[[ 1.58 -1.41 -4.08  2.77 -1.84  1.23]
 [ 3.09 -0.93 -4.61 -1.88 -2.67 -2.53]
 [ 1.54 -0.46 -2.27  0.90 -2.68 -1.52]
 [ 3.90 -2.12 -1.61  2.79 -1.79  1.21]
 [ 0.26 -0.75 -1.08 -2.32 -0.94 -1.76]
 [ 0.52 -1.50 -2.07 -2.31 -0.57 -1.47]
 [ 1.44 -1.48 -3.95  2.98 -1.38  1.01]
 [ 0.81 -1.22 -2.66  1.30 -0.23 -1.56]
 [ 4.35 -1.38 -2.46  0.06 -0.99 -2.45]
 [ 1.43 -0.50 -0.80 -2.33  4.71  5.31]
 [ 0.80 -2.61 -3.09 -3.08  3.84  4.46]
 [ 3.50 -0.77 -4.11  1.15 -0.44 -1.75]]
->
[[ 1.23 -1.84  2.77 -4.08 -1.41  1.58]
 [-2.53 -2.67 -1.88 -4.61 -0.93  3.09]
 [-1.52 -2.68  0.90 -2.27 -0.46  1.54]
 [ 1.21 -1.79  2.79 -1.61 -2.12  3.90]
 [-1.76 -0.94 -2.32 -1.08 -0.75  0.26]
 [-1.47 -0.57 -2.31 -2.07 -1.50  0.52]
 [ 1.01 -1.38  2.98 -3.95 -1.48  1.44]
 [-1.56 -0.23  1.30 -2.66 -1.22  0.81]
 [-2.45 -0.99  0.06 -2.46 -1.38  4.35]
 [ 5.31  4.71 -2.33 -0.80 -0.50  1.43]
 [ 4.46  3.84 -3.08 -3.09 -2.61  0.80]
 [-1.75 -0.44  1.15 -4.11 -0.77  3.50]]

[[ 2.18  0.57 -0.71  4.43 -2.94  4.10 -0.94 -1.35  2.46  3.96  1.83  4.79]
 [-2.90 -5.56 -1.53 -2.48  1.12  2.84  4.81 -1.45  4.37  3.19 -0.73  1.15]]
->
[[ 4.79  1.83  3.96  2.46 -1.35 -0.94  4.10 -2.94  4.43 -0.71  0.57  2.18]
 [ 1.15 -0.73  3.19  4.37 -1.45  4.81  2.84  1.12 -2.48 -1.53 -5.56 -2.90]]

[[-1.79 -2.69  1.19  3.86  5.10 -0.22  2.34 -0.72 -1.00  4.21 -5.02 -3.15
  -5.78 -2.09]
 [-1.95  1.57  4.00 -5.29  4.49  0.44 -0.07  2.98  3.77 -4.09  5.38  4.57
  -4.21 -0.41]
 [-4.19  0.09 -4.96  4.80  3.10 -1.87 -2.75  3.88 -0.41  1.70 -1.71 -2.22
   3.58  2.55]
 [ 3.71  3.34  3.96  4.80 -1.50  0.09  4.61 -5.81  5.29 -1.26 -0.94  0.84
   4.29 -4.44]
 [ 5.44  1.91 -4.96  0.09  0.97  3.38  2.96 -4.49 -3.08  0.96 -4.87  3.10
  -3.13 -5.70]]
->
[[-2.09 -5.78 -3.15 -5.02  4.21 -1.00 -0.72  2.34 -0.22  5.10  3.86  1.19
  -2.69 -1.79]
 [-0.41 -4.21  4.57  5.38 -4.09  3.77  2.98 -0.07  0.44  4.49 -5.29  4.00
   1.57 -1.95]
 [ 2.55  3.58 -2.22 -1.71  1.70 -0.41  3.88 -2.75 -1.87  3.10  4.80 -4.96
   0.09 -4.19]
 [-4.44  4.29  0.84 -0.94 -1.26  5.29 -5.81  4.61  0.09 -1.50  4.80  3.96
   3.34  3.71]
 [-5.70 -3.13  3.10 -4.87  0.96 -3.08 -4.49  2.96  3.38  0.97  0.09 -4.96
   1.91  5.44]]

[[ 0.51 -4.49  3.08 -2.66 -0.94  0.58 -3.62 -0.17 -3.51 -0.78 -3.93]
 [ 2.32  3.13  3.71 -0.21 -0.20 -3.66 -2.53 -2.86  0.02 -1.90 -6.68]]
->
[[-3.93 -0.78 -3.51 -0.17 -3.62  0.58 -0.94 -2.66  3.08 -4.49  0.51]
 [-6.68 -1.90  0.02 -2.86 -2.53 -3.66 -0.20 -0.21  3.71  3.13  2.32]]

[[ 0.05 -1.46]
 [-0.71  0.34]
 [ 0.73  1.65]
 [-1.35  3.62]
 [-4.52  1.36]
 [-0.26  0.47]
 [-0.24  0.47]
 [-5.64 -2.25]
 [ 0.35 -2.27]
 [ 1.60 -5.29]]
->
[[-1.46  0.05]
 [ 0.34 -0.71]
 [ 1.65  0.73]
 [ 3.62 -1.35]
 [ 1.36 -4.52]
 [ 0.47 -0.26]
 [ 0.47 -0.24]
 [-2.25 -5.64]
 [-2.27  0.35]
 [-5.29  1.60]]

[[ 2.57 -1.37 -2.44  1.08 -0.65  3.84]
 [-2.92 -0.62 -0.79 -0.26  1.79  1.73]
 [ 2.19  0.35  2.14  0.64  0.01  1.14]
 [-1.03 -0.24 -0.45 -0.25  2.34 -0.54]
 [-0.36 -0.22 -2.55  1.37  3.40 -0.71]
 [-3.01  0.58  0.57 -0.53  2.41 -0.94]
 [-2.37 -0.86 -1.49 -0.15 -0.18  3.02]
 [-0.94 -1.61  0.70 -0.33  1.15  5.72]]
->
[[ 3.84 -0.65  1.08 -2.44 -1.37  2.57]
 [ 1.73  1.79 -0.26 -0.79 -0.62 -2.92]
 [ 1.14  0.01  0.64  2.14  0.35  2.19]
 [-0.54  2.34 -0.25 -0.45 -0.24 -1.03]
 [-0.71  3.40  1.37 -2.55 -0.22 -0.36]
 [-0.94  2.41 -0.53  0.57  0.58 -3.01]
 [ 3.02 -0.18 -0.15 -1.49 -0.86 -2.37]
 [ 5.72  1.15 -0.33  0.70 -1.61 -0.94]]
